[ 10 -22  -1   5   9 -10   7  40  23  -1 -14  24  39  -3 -17 -30  -3  25
  61 -13   7 -23  36   5 -34  27 -13   1]
J696
[ -1  -6  36  -7  -2 -10   6  11   5  17  13  -1  47 -16 -13 -11 -51  -7
   6   5  -5  -1  16  -6 -60  35  -4 -20]
J94
[  -2  -23   35   -8    2  -12    2   30   10   20   10  -20   83   -6
  -29  -17  -24    0   33    0    7  -21   41   -5 -113   55  -16  -31]
J455
[  3   4  18 -16   5 -25  12  -1   5  -5 -15   7  61 -46   0  -5 -27  15
  52   8  14 -23  19  -6 -12  64 -14  52]
J94
[ -5  18  38   4   6   2   3 -16 -14   6  34  16  39 -42 -34 -29   3 -43
  -6  22  -7  -3  13  -2 -81   7  -4 -23]
J94
[ -5 -22   4  -3   4  -5  26  29  -3  -8  21  -5   6  -8 -14 -13 -10 -15
  11  11   0   2  19  -8 -11  52 -21  10]
J411
[  5  34  17  -1  -3  -2  17  -5  -9  10 -18  72  15 -12   4  17 -11   5
   0   6  15  -9  -4  -5 -12  36   0  11]
J94
[ -5  10  16   5  19 -28   8  10   7   0 -41  30  72 -25   2   4 -24  16
  66   1   6  13  28 -11  -4  48 -31  20]
J415
[  4 -16  25   1   2  -3  24  37  -3  -1  -4  -7  64 -44 -31  -7 -11  -5
  25  -3  14 -10  24 -26 -27  24 -15 -18]
J455
[ -6   3  12  10  11 -10  16  11   8   7  13  18  25 -32  -4 -12  -3   7
  16   2  11 -35   3   4 -37  31  -8  15]
J696
[ -7 -31   9   0  -2  -4  -2  46  18   7   0  -6  39 -19 -38 -24 -25   1
  38  -1   5 -13  28  -4 -60  47 -32 -22]
J411
[ 16  11  -2  14  18 -10  -5  52  18  15 -38  47  30  27   5  28 -20  17
  21  -5  -4 -12   8  17  33  -3 -14  52]
J415
[  6 -10  31  -2  -6   6  -6   6  -1  10  28 -35  46 -31 -30 -23 -35 -21
 -27  -6  -8   5  19   0 -63  -9   1 -53]
J455
[  4  23   6  30  23 -15  29  30   7  -8 -29  61   9 -51   9 -14   9 -12
  31   8  23 -50  14  -8   9  32 -18  48]
J94
[  2 -13  11  -2   8  -7   7  24  13  -1   4  -3  40 -13 -32 -25  10  -2
  20 -10   5 -15  24  -3 -31  26 -19 -13]
J411
[  3  -3  16   3  12 -11  31  47   7   3   8  -2  40 -29 -10  -4 -25   9
  16   0  12 -18  28   0 -30  39 -14  14]
J94
[-10 -17  19   0  -2  -4   4  25   9   3   0  -5  48 -15 -36 -15   1  -2
  17   0   8  -4  24 -11 -32  14 -12 -24]
J455
[  2 -32   0 -31 -23   0 -20 -24  17  -9 -25   6  37  -1  -3 -38 -36  27
  47  -8  13   6  26 -16 -58  40   5 -60]
J94
[ -6  -7  30 -21 -35  11  -7 -27  26  10  24  -6  58 -60 -48 -55 -32  -3
  11   0  19 -25  23 -12 -73  58 -25 -62]
J94

[-26 -36   3 -14  -6  -6  14  13   7 -11  11  -6 -22   3  26   6 -13   1
 -10   5  -3  -1  18  -3  -3  11 -11   2]
T
[ 17   2  -2  16  26  37 -10  -6   3  17 -32   8  -8  -2   3 -19 -18  -4
 -18 -22   8 -13 -36  -5  -3 -39  13 -48]
U
[ 34  63  -1  13 -26  21 -25 -19   6   9  56  24  16  -3  -1  -9   3 -22
  15 -10 -27 -10 -21  -3  -5  32 -25   9]
T
[-12 -43  -5  10  42  17  -6   3  -3  -6  -6  27 -10   6   4  -7 -19  28
 -31 -11  57 -19  -2  -9 -16 -86   6   3]
U
[  5  11   7   1  -7 -22   3 -12  -8  -5  -5  -9   0 -20  12   2   4 -10
   1  -4   6 -39   4  -6   0  20   1  -6]
T
[ 15   2   0   0 -15 -16  -3 -13  -1 -14  50  16  13  11  -6   3   1   5
  58   0   4   7  19   1   7  -7 -13   5]
T
[ -16 -100    7   -9   -8  -24    4    0    3    0   -9  -22   -1  -11
    9   14   10   -4   -5   19   -4   13    4   10   -4   31    2   -5]
T
[  5 -13   3  15  27  52 -11  -9   0  23  -4  33  -8   5  -2  -9 -23   1
  -5 -17  25 -12 -30   0  -4 -38  12  -1]
U
[-21 -19  -1 -14  -7 -28  12  10 -17  -7 -18 -12   3 -14   2   2  10  17
   2  15   1  17  33  25   2  17   4   8]
T
[  9  16  -5  -6 -22   6 -13 -10   1 -12  33  26  20   4   0  -3   6   3
  10  -1  -6  10  22  29   6  24 -17  11]
T
[  3 -29  -1  -3  24   6  -7  14   4   1 -28 -21  -6   1 -24 -10   9  29
  -9  -4  20 -58   5  -4   8 -30  23   0]
U
[-12 -10  -5 -11 -11 -33  -3   0   1 -19   4 -15 -15  -1  -1  10  16   7
  -7  14 -14  23  34   4   6  12  -8   6]
T
[ 41  25   0  -4 -28  -9 -12 -12   7  -7  35  27  33   7  -6  -4  11  -2
  10  -3 -15  -1  18  -9   5  11  -9  11]
T
[ -7 -21 -14  10  41 -28 -11   7   0   0   3  27  -7  13  -4 -13 -13  64
 -10  -7  31  -4   7  -8  -4 -50   7  -4]
U
[  0   9  -1 -11 -25 -15   5 -12   1  -3  25  26  31   6 -21   2  11  16
   6   2   0  -3  19   6   6  -5 -10   7]
T
[ -1  -5  -3  -8 -13 -27  -1  -8 -26 -13  24  17   8 -11  -6   3  18   8
   0 -13   7   0  54   0   3 -31  -5   9]
T
[ -6 -55  -9  10  22 -22   0  20   7  -1 -48 -15   3  10 -11  12   7  41
  -9   6  43   6  38 -22 -27 -56  12  -7]
U
[-27 -13  -4 -11   1  -9  33  21  -1  -8  21   7 -11  -2   1   5  -3 -12
 -11  24  -4   4  10  -2   0  27 -25  -3]
T
[ -9 -38  -4  -4   7 -37  13   4   5  -4 -29 -27  12   0  -6  19  16  18
 -15  14  15   9  37  16  -2 -22  15  -3]
V
[  1 -22  -6 -19   2 -30  -1   9   4  -3 -42 -44 -11  13  -7  13  13  18
  -1   6   3  16  10  12  -6  -8  32  14]
Y
[-13 -44   3  -1  13 -44   2  -4  -2  -1 -56 -24  -1  -3  -2  13  16  30
 -18  -3  25   9  38   9   6 -15  41  -5]
U
[-30 -11   2 -21   7 -11  21  21 -11 -53  25   1 -12  -4  13   2  -2   5
   4  26  -7  -5  19   7  -3   9 -20 -17]
T
[-22 -31   4 -10   0 -26   6 -15 -18 -21 -44 -24   4  -6  -8   9  14  21
 -26  -8  10   5  14   6 -16 -18  19  -2]
U
[ -3 -31  -1  -5  11 -24   6  12  -4   7 -22 -14  13  42  -9  13  19  10
  -5   7   9   0  34   7  -4   5  19   3]
B
[-29 -18  -9  -9   0 -14  31  21  -5 -16  32  -2 -18  -1  19  -3  -8  36
 -16  14  -5   5  13   5   2  20 -34  -4]
T

[  7 -33  -5   1 -13  -8 -11  -2   2   7  -8   9  41  -6 -18   8  16   4
   3  -1 -22 -24   8   4   4  20   2   5]
(28)
[  3 -12  -4   5   0   1  -1  -4   6   8  -5   7  21  -9   5  19  12 -15
 -22  -9  -6 -14   1  -3   1  18  -4 -19]
(28)
[ 25  -4 -13  10  12 -25 -16  12  -3  -4 -12  18  34 -22 -19   4   6   3
  43  15  32 -23  13 -16 -20  61 -12  14]
(21)
[  8  -6 -23   1  -6  -7   3   0   1  12   0  22  21 -36  -6  12 -56   7
   2  -2  -3 -11  11 -19   0  25   3  -1]
(28)
[ 34 -35 -28  -6  -9 -41 -16  14  13  -5 -41  22  95  -2  -1   7  -8   3
  35   9 -33 -51  57 -11 -34  91 -26  14]
(23)
[ 11 -15  -3   1 -20  14  12 -12  -5  -1   6  10  50   1  -7  11  34  -7
   1   0 -15 -18  -1   7  15  11  12 -17]
(28)
[ 15 -13   9   3  -7  -6  14   4   1   2 -15  -2  35  12 -29 -20 -11   8
   2   7 -29 -14   6  43 -11   6 -15   5]
(21)
